Below is a small trained network, with its code and all its weights. Each question gives an input and a target symbol and asks what happens when units are switched off, that is, made to give their printed mean instead of their output.

import numpy as np


def w(rows, s, z=0):
    codes = np.array(rows[::2]) - 128.0
    scale = np.full(codes.shape[1], s)
    scale[-1] = z or s
    return codes * scale


def f(y):
    return y / 2 * (1 + np.tanh(0.7978845608 * (y + 0.044715 * y**3)))


def softmax(a):
    e = np.exp(a - a.max(-1, keepdims=True))
    return e / e.sum(-1, keepdims=True)


def log_softmax(a):
    a = a - a.max(-1, keepdims=True)
    return a - np.log(np.exp(a).sum(-1, keepdims=True))


def net(x, mask):
    ids = ['ΓΛΞΦΨαβδεηθμπστω'.index(c) for c in x.split()]
    T = len(ids)
    res = E[ids] + P[:T]
    r = res
    for j in range(3):
        rows = slice(3 * j, 3 * j + 3)
        q, k, v = (r @ M[0][rows].T for M in (Q, K, V))
        z = softmax(np.where(np.tri(T) > 0, q @ k.T / 3**0.5, -1e9)) @ v
        o = O[0][rows]
        res = res + np.where(mask[j], z, o[:, -1]) @ o[:, :-1]
    y = f(res @ A[0][:, :-1].T + A[0][:, -1])
    res = res + np.where(mask[3:19], y, B[0][:, -1]) @ B[0][:, :-1]
    return log_softmax(res[-1] @ U[:, :-1].T + U[:, -1])


Q, K, V, O, A, B = {}, {}, {}, {}, {}, {}
E = w([
[156,130,107],'Γ',
[110,48,154],'Λ',
[148,165,246],'Ξ',
[128,132,116],'Φ',
[95,115,59],'Ψ',
[122,254,156],'α',
[135,134,114],'β',
[209,198,158],'δ',
[112,173,30],'ε',
[165,126,101],'η',
[157,129,104],'θ',
[98,92,186],'μ',
[106,68,89],'π',
[98,145,105],'σ',
[127,136,117],'τ',
[59,158,124],'ω',
],0.026)
P = w([
[88,117,219],'0',
[55,79,208],'1',
[34,66,200],'2',
[17,67,200],'3',
[2,58,199],'4',
[2,58,194],'5',
[13,48,200],'6',
[23,67,199],'7',
],0.0053)
Q[0] = w([
[33,225,137],'h1',
[115,139,175],'h1',
[110,236,125],'h1',
[88,6,77],'h2',
[171,95,206],'h2',
[74,64,97],'h2',
[96,134,154],'h3',
[59,178,126],'h3',
[138,205,136],'h3',
],0.015)
K[0] = w([
[99,142,152],'h1',
[189,143,156],'h1',
[124,165,143],'h1',
[71,93,119],'h2',
[152,126,254],'h2',
[79,84,119],'h2',
[152,114,102],'h3',
[134,94,49],'h3',
[170,151,104],'h3',
],0.024)
V[0] = w([
[174,19,90],'h1',
[129,168,136],'h1',
[89,133,59],'h1',
[205,2,121],'h2',
[124,194,68],'h2',
[157,113,38],'h2',
[95,85,66],'h3',
[186,117,53],'h3',
[53,123,107],'h3',
],0.012)
O[0] = w([
[94,146,131,59],'h1',
[173,203,116,128],'h1',
[6,178,110,86],'h1',
[138,37,85,102],'h2',
[134,204,79,18],'h2',
[101,135,2,3],'h2',
[67,125,146,163],'h3',
[186,114,97,16],'h3',
[84,177,152,214],'h3',
],0.009,0.006)
A[0] = w([
[197,217,2,91],'n1',
[100,132,149,88],'n2',
[151,78,105,154],'n3',
[148,88,159,94],'n4',
[130,201,56,4],'n5',
[129,138,103,183],'n6',
[55,166,138,61],'n7',
[107,122,17,31],'n8',
[55,67,151,173],'n9',
[190,154,181,20],'n10',
[92,85,49,167],'n11',
[141,70,160,101],'n12',
[34,61,99,106],'n13',
[111,87,115,61],'n14',
[124,87,146,118],'n15',
[148,181,121,163],'n16',
],0.0099,0.011)
B[0] = w([
[12,73,158,162],'n1',
[122,122,109,142],'n2',
[160,101,182,146],'n3',
[90,138,124,173],'n4',
[99,2,129,146],'n5',
[175,176,151,143],'n6',
[174,84,131,156],'n7',
[161,228,203,147],'n8',
[129,139,42,252],'n9',
[143,80,24,165],'n10',
[166,178,101,172],'n11',
[79,202,114,191],'n12',
[211,136,125,203],'n13',
[162,110,146,136],'n14',
[120,126,124,172],'n15',
[233,95,81,158],'n16',
],0.0069,0.019)
U = w([
[161,123,119,224],'Γ',
[124,3,98,23],'Λ',
[187,119,196,122],'Ξ',
[138,159,130,167],'Φ',
[134,226,51,7],'Ψ',
[193,206,141,120],'α',
[142,158,127,221],'β',
[213,106,120,96],'δ',
[41,161,76,2],'ε',
[160,114,115,184],'η',
[158,124,120,146],'θ',
[73,90,188,162],'μ',
[148,99,25,83],'π',
[128,176,128,148],'σ',
[137,164,134,170],'τ',
[109,218,175,107],'ω',
],0.011,0.0057)

Each question gives the input, a string of symbols that net reads in full, and the target symbol t.
The units are the heads (3 rows each of Q, K, V and O) and the neurons (one row each of A and B). Each row of codes is followed by its name. A weight is (code - 128) times the scale printed after its matrix; where a second scale follows, it is the last column's (O, A, B and U).
mask holds one flag per unit, heads first, then neurons. A switched-off unit (its flag False) gives its mean, the last column of its rows in O or B, instead of its output. The means were averaged over made-up inputs and are rounded, as every weight is.
A unit's drop is (log p(t) with every unit on - log p(t) with that unit switched off) / (log p(t) with every unit on - log p(t) with every unit switched off).
The circuit of an input: a set's keep is (log p(t) with only the set's units on - log p(t) with every unit switched off) / (log p(t) with every unit on - log p(t) with every unit switched off). Starting from the 12 units with the biggest drops (on a tie, the unit counted first), units are removed one at a time, each time the one whose removal leaves the highest keep (on an exact tie, the one counted first), for as long as the keep stays at least 0.8.
units of the circuit, in order: the units of the circuit, biggest drop first
most important unit: the unit with the biggest drop
top k neurons: the k neurons with the biggest drops, biggest first
which heads matter: for each layer, one digit per head in row order, 1 if its drop is at least 0.15 and else 0, layers parted by /
drop when u is switched off: that unit's drop, to one decimal
input μ Γ δ μ τ μ β, target μ: units of the circuit, in order => [h2 n13 n16]
input ε Γ Λ π η, target π: which heads matter => 110
input Ξ Γ ω ω σ δ, target δ: units of the circuit, in order => [h1 h3]
input ω ω θ, target ω: units of the circuit, in order => [h2 h3]
input η Λ Λ σ σ Λ Γ, target Λ: units of the circuit, in order => [h2]
input μ β μ ω α μ ω, target α: units of the circuit, in order => [h2 h1]
input ω θ ω τ, target ω: which heads matter => 010
input π δ ε π θ, target π: which heads matter => 110
input ω ε ω, target ε: units of the circuit, in order => [n1 h2]
input Λ ω θ ε, target ε: units of the circuit, in order => [n1 h2]
input Γ Γ ω, target ω: top 4 neurons => [n10 n9 n13 n5]
input π ω Ψ Ψ η, target Ψ: units of the circuit, in order => [h2 h1]
input β ω ω σ α Φ ω β, target ω: units of the circuit, in order => [h2 n9]
input Ψ μ Φ μ μ ε, target ε: top 3 neurons => [n1 n5 n13]
input ε τ α η α δ α, target α: most important unit => n16
input μ ε ω, target ε: which heads matter => 010
input ω μ θ Ξ ω Λ π, target π: which heads matter => 110
input β π Γ, target π: top 2 neurons => [n8 n12]
input π μ Γ Ψ ω π, target π: top 2 neurons => [n9 n13]
input Γ π τ, target π: units of the circuit, in order => [h2]
input μ μ τ, target μ: drop when n13 is switched off => 0.2
input Λ Λ θ, target Λ: drop when h2 is switched off => 0.9
input δ Γ Γ β η Λ η, target Λ: drop when h2 is switched off => 0.9
